Each row is followed by one of two labels, saying whether the row has a hidden trait. Each part has a new trait and two new labels.
(in the rows, 100 means zero)
[ 96 103 109 101 100 105  52 107  98  90  95 107  95 119  94  95]	D
[ 85  72 101  71  64 102  66 100  97  95  82 101 106 112  98  97]	D
[ 88  91 101  78  82  91  73  92 101  90  88 104  98 115  94  98]	A
[ 93 107 125  71 118  73  86  84 116  80  67 109 117 130  97  98]	D
[ 85  77  63  91  89  98  77  72  96  95 107 102  79 109 120 100]	A
[ 72  73  90  82  38 100  84 103 105  89  84 113  91 110  81  99]	D
[ 78  70  95  85  65  91  48 102 104  89  85 109  98 109 106  99]	A
[ 88  89 124  72 106  78  52 107 117  79  89 109  95 118 104 101]	D
[ 84  91  98  89  78 106   9 119  95  89 131 111  70 112 103  86]	D
[ 87  97 115  50 108  73  86  74 114  80  70 112 109 126 100 100]	D
[105  98 116  98  89 103  85  93  96  97  85 105 103 123  80 100]	D
[ 73  86  75 106  91  83  40  83 110  85  83 100  78 106  92 101]	A
[ 88  86  86 114  71 113  21 111  98  95 100 105  89 108  85 100]	D
[ 86  73 105  75  69  98  91  86 100  93  76 102 110 114  97 107]	D
[ 88 101 131  72 107  95  27 115 110  73  98 116  99 117 125  84]	D
[ 86  69 118  74  73  96  60 100 108  83  72 108 100 112  94 106]	A
[ 90  80 142  46 100  77  83  89 101  83  87 111  99 130  97 105]	D
[ 83  77 127  65  81  30 106  77 105  83  68 111 108 125  95 107]	A
[ 95  92 107 116 108  92  58  87 107  91  84 101 101 120 101 101]	A
[ 83  90  88 133  67  95  20 101  89 100  90  94  86 105  73 105]	D
[ 95  91 128  89 102  98  42 107 101  80 100 113  89 117  91 102]	A
[ 93  81  97  85  87 116  21 111 101  90  94 104  99 108 100 106]	D
[ 85  82  98  49  94  58 120  66 111  86  65 112 118 127 106 105]	D
[ 96 102 122  80 105  82  80  91 105  85  90 114 101 119  96  98]	D
[105  82 120 103 110 105  38  91  80  88  93  90  73 103  85 113]	A
[115 101 149  25 107  78 126 100 104  80  88 114 105 139  87 100]	A
[ 99  95 119  68  99  91  77  95 104  86  90 109 103 121 101 101]	A
[ 90 115  89 109  97 109  32 104 109  92  76  94 107 108 111  88]	A
[ 91  77 102  15  69  67 150  74 108  92  61 106 117 120 100 108]	D
[ 93  99  95  78 107  86  64  88 112  84  77 109  95 116  93 100]	A
[ 92  93 117  89  89  89  68  99 104  87  77 107 103 120  78 102]	A
[ 90  94 110  89 108  95  15 102 108  87  93 102  81 111 108 100]	D
[ 77  88  90  88  79  78  40  79  96 101 102 109  90 129  87 102]	A
[ 90  98 120  81 107  85  60  97 106  86  84 111 101 119  98  97]	D
[ 92  83  83 112  75 109  56  98 102  87  79 100 103 112  90 108]	A
[ 92  93 128  81 104  85  39  94 105  85  86 109  93 116  97 100]	D
[ 95  98 123  85 113  86  58  89 102  85  90 107  99 126  94 101]	D
[ 82  77  74 120  41 141   0 128  93 109  96  88  91  94  83 105]	D
[ 87  84 120  98  80  98  41  98  96  85 110 110  81 114 100  97]	D
[ 88  77 118  72  81  92  75  88 104  85  76 105 104 116  97 103]	D
[106  90 145  69  90 118  63 121 105  87  64 102 122 118  76 112]	A
[ 81  75 135  99 108  83  26  79 107  80  74 108 104 124  78 118]	A
[ 94  72 137  72  80 121  31 124 109  86  21  99 111 108  86 107]	D
[ 91  98 100  92  84 107  70 104 104  87  93 111 116 114 119  93]	D
[ 83  80 106  64  71  89  54 105 106  88  88 115  94 119  85 100]	D
[ 94  82 137  99  87 106  48  98  97  93  84  98  98 114 102 106]	A
[ 90  94 104  95 121  81  56  76  97  92  98 108 103 121 121 101]	D
[ 84  82 106  66  94  71  69  93 106  93  89 110  95 125  87 108]	D
[ 89  86 117  71  87  88  76  93  96  85  72 111 105 120  92 103]	D
[ 96  91 125  65  98  81 107  85 105  84  70 109 118 127  96 102]	D
[ 82  55 131  45  57  93  93  95 105  82  64 106 113 111 108 110]	A
[ 76  76  99 101  75  90  26  85  95  91  96  99  82 112  98 103]	D
[ 95  89 121  62 106  99  49 112 117  77  67 103 116 110 129 100]	D
[ 99 107 119  81 102  98  66  97 101  91  92 107  98 123  89  99]	D
[ 94  58 147 142  61 138  36 116  88  82 107 109  98 110  90 111]	A
[ 92  87  98  74  88  88  98  89 106  89  79 104 102 118  91 105]	A
[ 92  90 108  72  83  92  75  98 100  84  87 106  99 118  94 100]	D
[ 81  85 112  46  97  65  75  83 118  77  71 111  94 117 106 102]	A
[ 80  83  90  93  87  99   8 111 104  87 101 114  91 113 105  98]	A
[ 93  96 104  85  92  97  44 103 100  90  98 108  93 117  95 100]	D
[113 102 130  46 109  77 129  85  96  91 100 111  94 135  89  98]	A
[ 88  87  86  80  66  94  77  98 102  92  84 106  99 114  95 101]	A
[ 79  92  74  40  94  71  78  94 122  82  82 112  89 106 128  80]	A
[ 69 104  77 121  70 101   0 122 116  86  76 106  93  99  77  93]	A
[ 93  89 122  74  87  94  69  96 102  86  82 111  99 119  91 101]	D
[101  86 120  79  86  96  59  98 105  86  87 108  96 119  90 100]	D
[ 87  92  93 105  80 133  26 110 100  93  96 105  87 107  91  97]	D
[ 91  83 114 111  75 117  54 102  92  95  94 105 114 118  96 106]	D
[ 96 106  85  57  72  99  57 120 119  92  77 102  98 105  91  90]	A
[ 97  90 107  70  87 100  56  92 103  86  81 109 119 118 124  96]	D
[ 78  80 125  75  63  95  39 111 104  82  85 116  87 118  58 102]	A
[ 75  78 123  51 105  60  89  91 138  60  34 115 129 114 121 101]	A
[ 93  85 117  67  87  91  77  91 100  90  94 114 115 127 115  98]	D
[ 96 100 123  67  96  95  81 104 109  88  72 110 114 122  86 101]	D
[ 94 112  83  96 102  95  80  89 106  89  78 110 121 122 102  95]	D
